Each row has a name. Each piece below is followed by the name of the row it came from, unless a question asks for something else. Each question is about the rows just above it. Places in a row count from 1.

Columns, left to right: M U E J B S W D C X
[121 125 129 131 134 128 133 129 139 133]  Dalub
[150 107 131 147 112  70 162 104 166 140]  saf
[156 170 170 144  75  75 192 125 115 128]  dab
[110 104 157 116 167 156  91 150 111 153]  dok
[176 139 106 124  99 131 105 123  84 123]  zit
[156 170 170 144  75  75 192  93 153  80]  pog
The row with [156 170 170 144  75  75 192  93 153  80] is | pog
Number of entries in [121 125 129 131 134 128]: | 6
key -> tag
[104] -> z738
[129] -> z77
[130] -> z733
[103] -> z876
Look up the entry of saf at place 8 in the table: | z738
Which column holds this, read top down? [162 192  91] | W

Columns, left to right: K Y G A Z P N
[147 137 152 113 110 101 135] = vevu
[147 137 131 113 110 117 128] = sama
[ 97 141 157 140 138 145 138] = ponop
[120 213  94 117 216 188 187] = Zuru
[ 93 136 157 145 133 146 133] = vabed
[147 137 152 113 110 117 128] = mimu
[140 118 105 146 171 134 107] = nevum
[165 113 115 174 162 112  88] = rideg
[100 149 156 143 122 159 148] = simo
[165 113 146 161 155 110 104] = vatup
[131 115 132 184 161 146  93] = Kipud
[161 113 116 149 125 121 106] = Rov
[ 93 147 140 165 100 165 131] is in which column, read top down? | K
[136] is at row and place | vabed, 2
Which column holds this, read top down? [140 117 145 113] | A
[188] is at row and place | Zuru, 6
Which column holds [101 117 145 188 146] top down? | P

Columns, left to right: T R L F V
[198 166  97 147 154] = Zutif
[164 180 105 107 158] = mopas
[ 74 164 190 153 131] = leru
[101 215 163 127 147] = giva
[172 142 102 125 145] = Didog
[ 94 166 166 124 141] = nevib
[138 104 135 131 189] = Kifi
[163 137 111 137 139] = kufu
[ 94 175 136 133 132] = Besag
[114 172 124 120 130] = vaso
[104 189 138 131 134] = ruv
[153 197 100 121 159] = Nes
Count the entries of [101 215 163 127 147]: | 5
Put [104 131 134 138 189] back in order: which row is it? | ruv

Columns, left to right: Sot redu Zabe Gufeg vin tiv zasa
[194  91 129 184 127  61 172] -> sul
[124 109 138  73  79 165 117] -> tasel
[123 189 127 130 127 138 160] -> nav
[108  67 176  73 103 125 142] -> gage
[108  67 176  73 103 125 179] -> dob
[194 190  93 162 147 108 101] -> Tati
[ 69  90 119 132 175 178 149] -> geda
[160  81 157  67  97 192 187] -> Pireb
Where in the named rows is [109]? | tasel, 2
How many entries does [108  67 176  73 103] have? | 5

Columns, left to right: git mugir Zad Bufef mure bomo Gug Tagu Kope
[ 81 127  69 175 115 127 137  84 114] : suk
[ 74 132  63 184  83 132 127  81 112] : Mepe
[101 122  80 128 119 122 129  92 119] : tos
[120 126 142 103 119 126  81 164 125] : zuge
[104 121  80 147 105 121 131  93 119] : gop
[103 121  80 131 119 121 137  92 117] : pureb
[ 99 119 152 110 107 119  41 170 133] : nid
[132 119 100 120 133 119 114 112 118] : Fupe
[129 117  97 114 133 117 116 109 120] : Semet
[135 123 104 101 122 123 123 121 116] : mavon
[ 94 116 162 116 108 116  62 174 139] : Zat
[124 118  93 102 119 118 120 104 120] : noke
Which column holds [ 99 132 129 135  94] top down? | git
[125] is at row and place | zuge, 9
Where do [132 119 100 120 133 119 114 112 118] appear? | Fupe
Where in the named rows is [124]? | noke, 1
How many entries does [ 81 127  69 175 115 127] have? | 6
How many entries does [120 126 142 103 119 126  81 164 125] have? | 9
[74] is at row and place | Mepe, 1

Columns, left to right: Paf Leta zaral Kat tuz Toda
[131 207  57 120 114 102]  pinom
[ 62  91  82  67 100 113]  pasa
[131 207  57 120  90  76]  pez
[ 85 101 138 147  91  72]  rudag
[130 167  76  59 115 113]  nalap
[ 93 159  84 168 124 107]  gam
[ 91  90 158 135 157  97]  bov
tags:
[135] -> z742
[97] -> z868
[157] -> z221
[91] -> z358
Look up the entry of bov at place 5 in the table: | z221
Number of entries in [131 207  57]: | 3
Number of entries in [ 93 159  84 168 124 107]: | 6

Columns, left to right: dofof sar vuk Gat
[136 128 184 113] -> feg
[137 125 183 113] -> belu
[143 168 192 113] -> bap
[148 171 192 113] -> sozuv
[137 128 184 109] -> teba
[130 133  97  72] -> lize
[135 125 183 118] -> Lemu
[139 122 183 110] -> Vife
[134 125 186 118] -> gizu
[113 129 108 129] -> gur
[113 125  92  39] -> tise
[131 139  96  68] -> teze
Number of entries in [113 129]: | 2
tags:
[113] -> z596
[69] -> z281
[68] -> z922
[39] -> z116
[38] -> z838
[40] -> z837
[114] -> z166
The tag of tise, keyed by place 4: | z116

Columns, left to right: vum dukep gav dadi fot Mot sones puput voz
[197 118 177 121 114 118 123 133  86]  nisig
[205 134 162 128 130 141 144 121  86]  Gifut
[ 71 145  76 138 148 146 141 118 165]  Bido
[ 55 124  91 130 128 116 115 134 170]  Rim
[197 141 152 131 136 152 152 117  90]  sep
key -> tag
[144] -> z42
[141] -> z998
[131] -> z514
[115] -> z849
[123] -> z263
[116] -> z978
[130] -> z995
[143] -> z931
Look up the entry of Gifut at place 7 in the table: | z42
Count the entries of [197 118 177 121 114 118 123 133]: | 8
[165 170  90] is in which column, read top down? | voz

Columns, left to right: Fos dulaz vel ruta
[ 83 118 120 143] -> kebo
[193 212  50  68] -> zap
[113 118 120 143] -> Kidur
[212 192  50  68] -> buz
Table of tags by key:
[83] -> z147
[212] -> z277
[192] -> z274
Look up the entry of buz at place 1 in the table: | z277
[143 120 118 113] is which row reordered? | Kidur
q: [ 83 118 120 143] | kebo
[ 83 193] is in which column, read top down? | Fos
Row and place of [113] in the named rows: | Kidur, 1
Put [ 50  68 193 212] back in order: which row is it? | zap
Which column holds this, read top down? [193 113 212] | Fos

